1: [-28.6 -24.1  27.0 -66.0  14.7 -21.2  -4.7   7.7 -18.2 -25.0 -11.3 -17.9
  23.9  54.2  16.9   2.6 -34.8 -12.1 -20.6 -11.8  17.1  16.5 -15.6  15.9
 -14.9 -49.2 -46.6  13.9  -3.6   5.1   5.1]
2: [-15.4   5.6  35.8  31.6  -8.7 -10.3  -5.6  -4.8 -11.0  12.9 -14.8  -7.5
   5.2 -11.9   4.6  -1.6  15.6  -0.9 -25.7   5.3  21.5  19.0  -6.1  -4.2
  -9.2 -23.9  21.6  20.9 -20.3  -0.1   3.1]
3: [-32.3   0.0  32.4  -5.4  10.8 -42.4 -11.4   3.1 -40.6  -1.1   0.5 -14.8
   5.3  -9.1   4.0  -9.7  12.1 -12.3 -25.1  10.0  26.8  30.2 -22.5  13.0
 -13.3 -66.8  12.5  20.7 -11.7 -16.1  -0.5]
4: [ -9.4  -8.6  -8.2  24.7 -19.1   6.6   9.7  21.6 -10.4  -2.2  19.8  -9.3
  19.4  -0.5 -14.6  19.6   2.5 -12.9   0.6 -14.8  19.6 -15.5  -7.2 -15.3
 -19.7   2.6   7.0   3.3   6.3   0.2   9.5]
5: [ -3.5  -0.9 -17.6  37.6 -14.0 -10.3  -1.9  37.9   5.4  -5.5   5.8  11.0
  21.9 -21.3 -12.5   3.5  41.5 -21.0  -1.5 -30.9 -16.7   4.8  10.1 -19.2
  27.8  20.4   4.1 -30.0  -9.0   2.3  -9.2] | 4 2 3
6: [ 13.2  23.4  33.5   6.3  -5.8  -9.4 -17.8 -22.3  -9.4   5.9 -14.1 -60.6
 -21.5   2.6   7.9 -21.2 -16.2  13.6   2.5  17.0  -3.7   5.4  -9.0  31.3
 -12.7 -28.5  31.3  29.1 -20.8 -13.8   9.5] | 2 3 4
7: [ -0.8  29.5  -2.9 -15.3  26.2 -49.8 -42.3 -25.9 -13.6   7.5  -0.4 -33.2
 -64.0 -28.7   4.7 -35.9  13.7  30.3 -17.4  36.2 -15.5  11.1  14.0  55.7
 -85.9 -17.4  42.7 -28.6  11.7 -23.3  -9.4] | 6 3 2
8: [-11.4   5.2  23.4 -15.9   1.7 -15.4   5.2  24.7 -23.5   1.7  -4.4   7.7
  37.8  -0.4  29.7  10.2  14.7 -20.9 -23.2 -14.7  49.8  14.1 -13.2 -14.3
   7.9 -21.1  -8.9  23.0   5.4  -6.4 -17.3] | 2 3 4
9: [  1.7  22.8   1.5  54.5  -1.3   4.7 -17.5 -15.6  24.1 -10.9   3.7 -26.7
 -21.1 -24.9 -23.4   3.3   2.1 -26.1   1.6   5.1   1.6 -12.7  -5.9 -18.4
  -8.1 -13.7  39.1   6.0 -22.6 -21.7  13.4] | 2 4 6
10: [-15.5   6.5  32.9   5.7 -14.1 -10.0 -14.2 -15.2  11.5  -4.4 -14.8 -45.3
 -12.1   8.3   1.5  15.0  -5.0 -26.8 -26.3 -12.0  22.4  -4.4 -10.8  34.1
 -23.3 -45.3  10.3  37.9 -25.9  -0.2  -6.3] | 2 6 3
11: [  9.6  10.8   1.7  54.7  -9.0   7.3   5.7   4.2   7.0   9.9  25.0 -22.1
 -16.4 -30.5 -25.5  -2.2  19.5 -27.9   5.7  -4.4 -23.9 -16.2   9.9   0.6
 -15.5  19.2  29.0 -30.6 -19.3 -14.5   3.1] | 9 5 4
12: [-20.2  -0.6  42.6 -41.5  -5.4 -19.3   7.9   0.2 -17.1  17.2  -1.2 -31.6
  -6.9  14.2   9.2 -10.9  -5.4 -35.3 -26.5   3.5  29.1  11.9 -18.8  12.6
 -23.7 -62.5  14.4  29.6  -5.3  -1.3   2.4] | 3 10 2
13: [-29.7  40.4  34.8  21.3  11.4 -30.6 -18.0  -2.1 -11.2  -3.9   1.3 -26.0
  -3.0 -33.1  16.7 -19.7  16.8 -17.0  -4.2 -16.5  -2.0   9.1  -6.2  -7.3
 -11.0  -9.9  55.0   6.2 -10.4  -0.8 -23.5] | 2 9 3
14: [-31.7   4.7  25.4 -27.9  26.7 -45.2 -25.1  -1.1 -44.3   1.3   0.9 -26.9
  10.6   6.5  -7.4 -17.8  13.8  -3.0 -27.2  -4.1  16.3  16.2   0.2   2.9
 -44.4 -44.3  35.3 -16.0  -3.7 -12.0  -6.7] | 3 12 13
15: [ 12.1 -20.7   0.3 -15.1   4.7  -9.2  12.3  25.9 -25.2 -15.6  26.4  18.3
  50.1 -25.6 -12.1  -4.5  41.1  -9.3  17.0 -10.0  -0.7  12.5   0.6 -20.0
  17.4  27.9   7.6 -28.7   1.8  -7.3 -13.5] | 5 4 8
16: [-26.3   2.6  27.7   9.2  -2.8   8.2 -16.2 -15.3   0.7   2.5 -12.5 -22.2
 -16.7 -14.3  -0.1  -3.8  -3.5   4.2 -10.8   3.4  15.3   5.7   3.2  19.6
 -29.0 -26.6  20.4  21.0 -18.6  10.5  -5.6] | 2 10 6
17: [-35.8   5.5 -14.7  26.8  20.8 -18.3 -13.7  20.5 -21.8   1.5  -2.2   6.6
  21.3 -22.7 -21.1 -11.7  54.1 -39.8  -2.8   8.5  -1.7   7.8  -2.4 -41.2
  17.9  17.7  36.1 -11.5   3.9   9.9 -12.6] | 5 15 13
18: [-19.5  -2.2  26.2 -79.6  30.3 -84.5 -21.0  -2.0 -55.2 -19.5 -11.4 -16.3
   2.0  14.6  21.9 -46.1  20.8   0.0 -23.8  16.7   4.5  36.1 -14.3  47.8
 -55.7 -29.5  39.4 -50.1   3.5  -4.6 -27.2] | 14 3 7
19: [-17.3  35.3  18.4  38.8  -5.6  -3.1 -22.4  -8.3  12.5  15.3 -11.8 -16.4
 -10.7 -28.4 -16.8  -7.4   3.6 -48.2  -7.3 -25.2   8.0  -3.0  -8.1  -0.2
 -14.1 -22.7  24.3  35.3 -22.1  -0.8  10.6] | 9 2 16
20: [ 11.6  15.1 -22.1  54.9  18.6  -8.3  -3.9  10.1   6.6 -10.0  29.6  -2.2
 -12.3 -63.5 -32.8   9.9  41.7   7.8  10.1  -5.8 -29.5  -7.3  25.3 -22.8
   0.3  23.3  62.8 -26.6 -14.5  -3.7 -17.1] | 11 5 9
21: [ -4.5  15.8  46.4  23.2 -30.3  31.1   9.0  -0.7   0.0  24.7  -4.0 -31.2
  -3.9  31.1  -0.7   9.8   8.1 -29.1 -29.2 -14.8  10.6 -11.6  -1.8  -0.2
 -12.4 -32.4   7.7  51.0 -32.8  15.2   9.2] | 10 2 16
22: [-18.0 -16.3  19.6 -45.8  13.9 -33.0   9.3   3.3 -23.7   5.8  -9.5 -25.3
  16.4  42.0   5.0 -11.1  -6.0  -5.8 -15.8   4.5  25.5  -0.6  -3.7  27.8
  -2.0 -29.5 -16.9  13.3  18.7   7.0  -7.8] | 1 12 8
23: [ -3.3 -20.4  -8.0 -60.5  13.8 -15.3  -6.2  11.9  -8.5  15.7  13.7 -20.4
   3.9 -14.1  -9.3 -17.0   7.1  36.8 -21.9  29.7  -6.0   5.0   4.0  19.7
 -21.7   2.3  24.8 -30.9  -9.1 -11.7   8.4] | 14 22 16
24: [ -8.8   4.7  -6.8  12.3  -5.3   7.7   1.9  13.0   6.0  13.8  19.7 -11.7
  16.5  -7.6 -22.7  16.6  22.0  -6.7 -11.3 -16.5  -0.6   2.9  -1.5 -31.6
  37.3  12.9  -7.5 -12.0 -12.9  -6.2  -6.9] | 5 4 15
25: [ -6.1  17.5  -6.7  64.7   5.9  -0.1  -9.6 -10.2   2.6  -1.5 -12.6   6.8
  13.8 -63.5 -12.5  -2.3  50.8 -23.2  18.9  -1.1 -30.9 -13.5  17.8 -26.9
  43.4  28.3  44.2 -13.3  17.2  12.7 -33.2] | 20 17 5
26: [ -6.3  -4.4  -0.2  -7.2  12.4  16.7   3.8   6.7 -21.0  10.8  14.3   3.6
  36.3   9.7 -10.2  20.9  17.5 -28.1   4.9 -19.6  13.8  -1.4   4.0 -27.6
   8.0   0.0 -11.6 -13.2 -20.8   5.5 -17.2] | 24 4 15
27: [ 17.9 -12.8  11.5 -37.2  16.8 -20.0  -8.1   4.6 -21.2 -25.6  -3.4 -26.2
 -30.8   2.6   2.5 -11.3   1.5  34.2 -15.0  35.0 -22.3   1.2  -0.5  45.6
 -48.3 -19.1   0.8   1.2   0.0 -11.4   8.3] | 23 6 16
28: [ 26.8  24.5  -9.3  50.0   4.4  -1.7 -42.1  -9.4  -3.6   0.3  29.4 -28.7
 -53.7 -46.7 -23.3 -25.0  28.2  14.4  -2.1   9.5 -40.8  -8.3   2.6  28.1
 -36.3 -13.7  34.0 -43.4 -25.1 -23.1 -17.4] | 11 20 9
29: [  3.3 -18.9   0.3 -67.2 -10.5  -3.6  10.3  -1.0  -8.8 -11.3  -4.6  53.2
  42.7  52.5  -2.4  14.3 -17.7  19.0   0.2  -9.3   8.7  -2.9  -0.7   0.7
  22.1   1.9 -35.9  -8.0  39.7   8.7  24.1] | 22 1 26
30: [  0.7  19.1  28.4 -34.9  -4.4   6.6  -4.7  -5.6   5.1 -13.1   7.4  -3.3
  -6.6   6.7  14.2   3.6  -9.4  20.4 -14.8  14.8  13.5   7.2  -5.8  34.9
 -19.6 -27.2   4.6  12.3   4.0  15.1  12.2] | 16 27 22
31: [ 36.9 -13.3   9.7 -15.9   4.3  15.7  10.1  -4.2  16.2  -6.1  24.9 -59.3
 -30.2  20.2 -26.7 -20.1 -46.4  28.2  12.1  34.0  -6.0  -2.2   8.6   2.2
 -23.2 -10.1 -15.1 -29.7  15.7 -54.5  23.6] | 27 23 6
32: [  4.5 -13.4   3.4  -5.7  -5.6 -10.1  -1.2 -12.5 -22.9 -15.4  16.7   1.2
  18.3  -9.7  -1.7   9.6  33.4  25.8  -6.9  -5.0 -17.4 -10.7   7.6   0.1
   8.7  12.0  12.7 -34.1  -1.8 -10.8 -12.3] | 15 24 26
33: [-27.2   3.5  29.0 -38.5 -12.9 -33.9  14.8  22.8 -40.9  -3.2 -20.6   7.0
  48.1   9.5  12.9  10.7  20.8 -11.8 -25.4 -27.4  35.0  37.2   1.6   3.0
   5.1 -43.6  -2.9  32.5  14.5  17.3  -6.0] | 8 22 3
34: [  5.7   5.5  22.6 -12.1 -19.7  26.1 -11.9 -11.0  26.6  23.4 -24.2 -23.8
 -21.1 -14.2   8.0  -5.0 -29.6   5.9  -3.9  -9.8   7.6  -3.0  -5.4  17.2
  -9.7 -32.7  -7.1  39.0 -25.6  10.3  13.8] | 16 10 30
35: [  5.3  -7.8  10.8 -53.9  -5.9  -4.1  16.8   5.0 -26.3  10.3 -19.8  -0.6
  10.0   5.0  19.8 -18.3 -29.7  19.7  -6.5  13.2  24.8   7.2  -6.1  32.5
 -40.8 -26.9   5.7 -13.9   3.8  25.1   1.3] | 30 22 23
36: [ 17.9   2.9 -24.8   8.4  -8.0  15.9   8.0 -13.4   4.3  -1.1  -9.0 -23.6
 -22.7  -4.8  -3.3   7.1  -3.7   1.1  24.2  10.9 -19.2 -32.7  -0.5   7.2
 -10.9  25.9   2.9 -30.4  -9.1 -24.0   8.2] | 11 32 4
37: [ 18.9  -7.8 -13.3   4.7 -10.3  62.3   4.8  21.8   8.1  -5.4   8.6   7.1
  21.4 -18.6 -23.4  34.6 -11.1   7.0  10.0  -2.0 -24.3 -19.2  -3.3 -14.5
  41.3   5.4 -19.1  -3.6 -11.7  15.3  39.0] | 24 4 26
38: [-11.3   6.1  19.7  46.6  -2.6  10.7   9.2  -7.4  11.7   0.8  -6.3 -33.8
 -34.0  -7.8  -1.6  -6.2 -22.1 -25.8  -6.1 -10.2  -2.7  -8.1  -8.1  13.7
 -15.5   0.8  24.1  -0.7 -34.3  -6.0   4.4] | 9 16 19
39: [ 30.4  -4.5  -9.2 -30.5 -16.7  -3.5  17.3 -10.1 -20.5 -13.9  29.0 -11.3
  -6.0  -3.2 -15.6 -20.5 -25.7  21.9  11.5  32.1 -29.7   6.9   2.9  13.8
 -28.9  23.3  -0.2 -25.5   1.9 -13.1  30.5] | 36 23 31
40: [-40.1  -4.4  33.2  -8.2  11.7 -43.4   7.6   7.6 -29.8   5.8  12.4   8.0
  52.6  22.5  13.6   7.7  14.0  -0.4 -10.5 -18.2  26.9   8.5  -6.5  -6.5
   3.1 -28.7 -10.0  36.7   8.4  19.7  -6.0] | 33 8 22
41: [ 15.6  12.5 -11.8  16.0   1.0 -14.6 -28.5 -14.6  -2.5   0.9  14.5 -33.0
 -37.0 -41.5  -4.7 -17.5  15.4  -7.1  22.8  21.2 -38.6 -21.7   6.3  13.2
 -31.1  11.3  25.1 -17.7 -11.7 -19.5  -3.5] | 28 11 36
42: [-10.2   1.9 -23.3  50.7 -17.6  17.9  14.9  10.1  13.7  -1.5  -3.8   5.0
  17.2  -6.9  -9.0  27.1   4.9 -36.1  11.6 -19.6 -10.4 -15.9   5.2 -28.8
  56.5  27.5   5.4   6.9 -11.2   0.1  -9.3] | 24 5 4
43: [  7.6   1.0  32.9 -45.5   5.6   7.2   5.4  -8.9  -4.5 -20.7  -3.7 -11.8
  18.2  15.4   0.7 -28.0 -18.7  28.0 -16.1   2.6  -1.0   3.3   6.6  32.7
 -34.8 -23.2 -15.1 -11.2 -16.0 -24.3  13.3] | 30 35 27
44: [-30.5   3.7  28.7 -13.4  -9.0 -22.2  12.8  -1.1 -43.5   1.0 -15.8   6.4
  29.9  28.5  32.1  12.3   4.8 -13.2 -25.2 -37.3  39.6   5.1  -9.0  -7.9
  17.9 -26.1  -9.7  18.6   2.3  16.2 -19.0] | 8 40 33
45: [  9.8  -8.1  21.2 -35.5   3.9  13.1   3.0 -10.6   5.1  -2.1  -8.8  27.8
  -3.8  15.1   9.9  15.0 -11.1  27.2  -7.0   9.7  21.5   1.2  -3.3  26.7
 -35.8 -26.1  -0.9  -4.4  11.8  -2.1  15.1] | 30 35 43
46: [ -4.1  -4.0 -40.0 -15.1  25.9  -1.9  -9.0 -18.4 -28.2 -26.7   8.9   8.2
  23.2 -15.9 -28.0  -1.4  18.1  56.7  -6.5  30.1 -21.9   9.8  18.0   9.7
  -8.6  35.5   8.8 -53.0   5.8 -22.0 -10.9] | 32 23 39
47: [ -4.2  14.7 -20.4  77.2  16.9   4.3  -5.7  -0.6   8.9  20.5  16.7 -45.9
 -52.9 -58.2 -20.3 -28.6  39.2 -24.9   0.2  33.6 -18.0 -17.6  10.0  14.5
 -32.7   8.9  52.5 -38.5 -31.3 -28.8 -16.3] | 28 11 41
48: [ 27.1  -7.6  -0.1 -13.6   5.0  31.2  -4.3   3.9   7.8  12.5  18.1 -19.5
 -13.9 -19.0   0.6 -17.8  15.1   5.1   2.8  29.1 -26.8  -9.5   6.7   2.9
 -10.0  10.4  -8.7 -21.4   3.5  -5.1   4.4] | 36 39 41
49: [-28.8   0.2   6.6 -34.2  18.7 -20.7   4.2  12.3 -44.5 -21.5  -0.2  -0.4
  31.7  13.0   9.8  -8.0   4.6  -2.8 -25.8  -3.3  24.5  31.7   9.0 -13.4
 -17.0 -15.3 -22.4 -21.8  24.9  -5.6  -7.7] | 8 22 33
50: [ 12.9  19.7 -17.5  20.1   2.1   8.4 -17.2 -13.8  -4.3 -10.1  19.2  -9.1
 -21.6 -56.0 -28.6 -20.2  20.7  15.5  16.6  10.1 -36.2 -19.8  27.7  25.4
 -27.9  10.9  46.8 -49.4 -18.8 -21.8  -6.1] | 41 28 11
51: [ -1.1  -0.7  13.7 -37.7  -2.3 -23.8  11.9  24.0 -23.8 -20.9 -13.2 -17.7
  14.7 -15.5   7.7  -2.4   2.2  11.6 -10.3  10.1  -4.0  14.3 -12.5  34.0
 -29.8  -8.7  12.2  -5.7  12.6  -0.2  12.5] | 35 30 27
52: [  5.5 -25.2  -1.7 -64.0   9.1  26.4  12.6  12.0 -17.5   4.7  20.5 -10.9
   7.3   7.9  14.7  -6.0   0.5  24.9   9.3   7.2  -7.1 -15.0  -7.1  14.0
  -7.7  10.3  -2.3 -40.2  10.8  -3.6  15.2] | 23 48 39
53: [ 24.4  32.7  -9.5  77.6  28.0  17.0   1.6   8.9   7.6 -11.4  27.5  -4.6
 -32.9 -90.6 -59.0 -21.8  38.2  30.1  22.3  -5.8 -36.3 -25.1   9.3 -37.1
 -18.1  16.5  25.4 -23.0 -11.6  -2.1 -31.1] | 20 50 11
54: [  2.5  -9.1  18.3 -48.5   0.4 -32.1  -0.6   0.6   8.2  -4.9  -3.7 -16.8
 -27.4  19.3  -9.4 -27.0 -29.7  31.3  -8.7  37.1  -5.7   8.6   1.4  29.6
 -50.1  -2.6  13.7 -26.4   0.1 -14.7  12.6] | 27 23 43
55: [  4.2 -28.0  -7.0 -60.9  19.9   2.7  -0.3  11.2 -27.4 -14.9   7.7 -26.9
  -5.6   7.6   0.8 -23.4 -13.1  17.7   1.6  18.5  -0.7 -11.5   7.3  27.1
 -22.4   3.4   5.1 -23.7 -21.2 -30.5  10.5] | 23 52 43
56: [ 13.6  26.1  -2.7  47.2   6.3   1.6  10.5 -13.4   1.1   4.2   9.2 -44.2
 -16.8 -18.4 -33.5  -6.3  26.8 -14.4   1.1 -12.0 -21.5  -9.1   3.3 -28.1
   1.7  48.3  19.4 -19.4 -22.4 -22.1   6.4] | 11 9 36
57: [ 23.0  -7.7 -29.2   9.4   7.5  20.2   5.4  -2.6   2.2 -13.3  10.9 -34.7
 -35.1   3.6 -40.7   7.3 -34.3  -9.1   4.2  28.8 -22.8 -20.5  -6.2  12.8
 -23.6  50.3  -0.3 -42.5 -15.9 -10.0  12.1] | 36 39 48
58: [ -0.5  26.8 -12.2  34.7  10.1  -5.1  -5.3  -8.5  10.3  19.9   9.3 -23.7
 -20.2 -33.4 -26.4   0.5  17.3 -19.7  10.9 -16.8 -35.9 -29.6  15.4 -23.2
  -2.5  13.4  42.1 -11.7 -14.8 -12.8 -20.5] | 11 56 20
59: [ 11.4  -1.7 -21.9  -7.9  27.6  -8.6  -5.0  -8.6 -30.2 -30.4   9.9  10.9
  50.3 -38.7 -31.7  -3.4   7.2  28.1  19.3  18.2 -36.6  -7.6   9.8   8.1
   1.1  39.6  18.1 -73.9  14.8 -10.8  -4.2] | 46 32 15
